Below is a small trained network, with its code and all its weights. Each question gives an input and a class and asks what happens when units are switched off, that is, made to give their printed mean instead of their output.

import numpy as np


def w(rows, s, z=0):
    codes = np.array(rows[::2]) - 128.0
    scale = np.full(codes.shape[1], s)
    scale[-1] = z or s
    return codes * scale


def f(y):
    return y / 2 * (1 + np.tanh(0.7978845608 * (y + 0.044715 * y**3)))


def log_softmax(a):
    a = a - a.max(-1, keepdims=True)
    return a - np.log(np.exp(a).sum(-1, keepdims=True))


def net(x, mask):
    res = np.array(x, float).reshape(1, 7) / 4 @ E
    y = f(res @ A[0][:, :-1].T + A[0][:, -1])
    res = res + np.where(mask, y, B[0][:, -1]) @ B[0][:, :-1]
    return log_softmax(res[-1] @ U[:, :-1].T + U[:, -1])


A, B = {}, {}
E = w([
[142,75,1,90,128],'x0',
[175,216,129,149,159],'x1',
[72,246,68,16,135],'x2',
[206,137,101,182,174],'x3',
[31,116,151,175,204],'x4',
[81,141,51,191,87],'x5',
[195,104,85,129,23],'x6',
],0.0073)
A[0] = w([
[133,231,97,126,153,252],'neuron 0',
[159,108,98,140,100,213],'neuron 1',
[141,227,154,116,158,155],'neuron 2',
[107,123,47,154,79,200],'neuron 3',
[60,102,115,83,147,137],'neuron 4',
[83,86,195,166,183,117],'neuron 5',
[56,196,251,194,107,154],'neuron 6',
[95,92,118,114,167,143],'neuron 7',
[197,94,115,189,156,151],'neuron 8',
[136,153,159,122,61,69],'neuron 9',
[68,99,191,229,192,196],'neuron 10',
[172,77,116,146,175,165],'neuron 11',
[91,118,135,38,172,120],'neuron 12',
[196,66,233,137,87,194],'neuron 13',
[164,118,123,150,105,143],'neuron 14',
[155,210,154,110,161,194],'neuron 15',
[102,121,159,164,109,195],'neuron 16',
[102,179,150,106,99,183],'neuron 17',
[71,128,140,69,94,163],'neuron 18',
[185,188,84,132,132,182],'neuron 19',
[175,171,143,105,102,110],'neuron 20',
[195,90,116,178,167,148],'neuron 21',
[80,135,66,141,156,57],'neuron 22',
[157,94,107,164,100,148],'neuron 23',
[188,82,212,134,99,151],'neuron 24',
[133,110,30,185,65,170],'neuron 25',
[115,146,118,170,160,160],'neuron 26',
[149,207,147,112,162,135],'neuron 27',
[173,174,123,111,104,127],'neuron 28',
[188,98,116,180,152,131],'neuron 29',
[152,96,94,131,119,247],'neuron 30',
[178,75,196,139,113,137],'neuron 31',
],0.011,0.0033)
B[0] = w([
[182,130,171,154,115,208],'neuron 0',
[153,115,95,105,75,168],'neuron 1',
[184,162,133,167,120,193],'neuron 2',
[156,130,103,72,101,182],'neuron 3',
[133,148,118,100,161,173],'neuron 4',
[135,131,198,168,141,205],'neuron 5',
[106,244,97,173,120,236],'neuron 6',
[138,148,131,117,160,156],'neuron 7',
[97,173,117,106,107,186],'neuron 8',
[107,111,109,142,150,145],'neuron 9',
[117,170,198,158,143,244],'neuron 10',
[120,186,127,126,107,172],'neuron 11',
[130,163,65,111,158,179],'neuron 12',
[220,54,174,155,108,223],'neuron 13',
[134,122,96,96,100,151],'neuron 14',
[174,152,133,143,120,189],'neuron 15',
[121,150,135,150,118,163],'neuron 16',
[141,164,104,143,135,169],'neuron 17',
[127,149,79,119,144,174],'neuron 18',
[169,112,168,154,119,179],'neuron 19',
[116,101,147,131,163,154],'neuron 20',
[105,166,121,117,111,182],'neuron 21',
[133,110,141,94,143,156],'neuron 22',
[134,149,102,108,108,166],'neuron 23',
[184,75,176,130,107,196],'neuron 24',
[125,135,99,41,42,198],'neuron 25',
[114,122,154,119,127,156],'neuron 26',
[181,151,137,171,138,177],'neuron 27',
[114,84,156,163,166,157],'neuron 28',
[96,172,115,97,107,174],'neuron 29',
[143,142,130,122,94,172],'neuron 30',
[168,112,140,130,105,188],'neuron 31',
],0.011)
U = w([
[180,148,197,252,144,197],'0',
[123,82,105,143,135,58],'1',
[96,67,95,221,101,2],'2',
[7,160,176,142,149,76],'3',
[209,48,137,86,66,100],'4',
[115,206,40,76,99,208],'5',
[109,97,110,98,254,66],'6',
],0.009,0.0034)

Each question gives the input, the list of numbers given to net, and the class t.
The units are the neurons (one row each of A and B). Each row of codes is followed by its name. A weight is (code - 128) times the scale printed after its matrix; where a second scale follows, it is the last column's (A, B and U).
mask holds one flag per neuron, in row order. A switched-off neuron (its flag False) gives its mean, the last column of its row in B, instead of its output. The means were averaged over made-up inputs and are rounded, as every weight is.
A unit's drop is (log p(t) with every unit on - log p(t) with that unit switched off) / (log p(t) with every unit on - log p(t) with every unit switched off).
The circuit of an input: a set's keep is (log p(t) with only the set's units on - log p(t) with every unit switched off) / (log p(t) with every unit on - log p(t) with every unit switched off). Starting from the 12 units with the biggest drops (on a tie, the unit counted first), units are removed one at a time, each time the one whose removal leaves the highest keep (on an exact tie, the one counted first), for as long as the keep stays at least 0.8.
units of the circuit, in order: the units of the circuit, biggest drop first
most important unit: the unit with the biggest drop
top k neurons: the k neurons with the biggest drops, biggest first
drop of u: that unit's drop, to one decimal
input [-1,-8,-1,8,5,2,7], class 4: units of the circuit, in order -> (neuron 6)
input [2,2,6,0,-8,-7,4], class 0: units of the circuit, in order -> (neuron 25; neuron 28)
input [4,3,1,2,-3,-1,0], class 4: top 2 neurons -> (neuron 6; neuron 19)
input [2,-3,3,8,4,3,-1], class 5: top 2 neurons -> (neuron 13; neuron 24)
input [6,7,-8,-2,0,3,4], class 5: top 2 neurons -> (neuron 8; neuron 29)
input [8,8,-3,-8,8,-2,-5], class 3: top 2 neurons -> (neuron 13; neuron 10)
input [2,-7,6,8,6,-8,-8], class 6: top 3 neurons -> (neuron 12; neuron 13; neuron 4)
input [-1,2,-1,0,-7,-8,-1], class 4: top 2 neurons -> (neuron 6; neuron 10)
input [8,-5,4,-1,6,-1,-4], class 6: top 2 neurons -> (neuron 6; neuron 25)
input [3,4,-3,0,-8,7,2], class 5: top 3 neurons -> (neuron 13; neuron 24; neuron 8)
input [2,-2,4,5,4,6,-4], class 6: top 2 neurons -> (neuron 6; neuron 22)
input [-3,-3,3,-8,7,0,1], class 3: top 2 neurons -> (neuron 25; neuron 5)
input [1,-6,1,6,5,-7,4], class 4: top 2 neurons -> (neuron 6; neuron 10)
input [-4,5,7,-4,0,8,-4], class 0: most important unit -> neuron 0
input [5,4,6,-2,-4,-4,6], class 4: top 2 neurons -> (neuron 6; neuron 19)
input [-5,0,-1,2,6,8,2], class 3: drop of neuron 13 -> 0.3
input [2,-2,-1,-1,8,-1,-2], class 3: drop of neuron 13 -> 0.3
input [7,-4,0,3,0,4,-8], class 5: drop of neuron 13 -> 0.2
input [-1,-5,-1,-6,8,4,-5], class 3: drop of neuron 13 -> 0.1
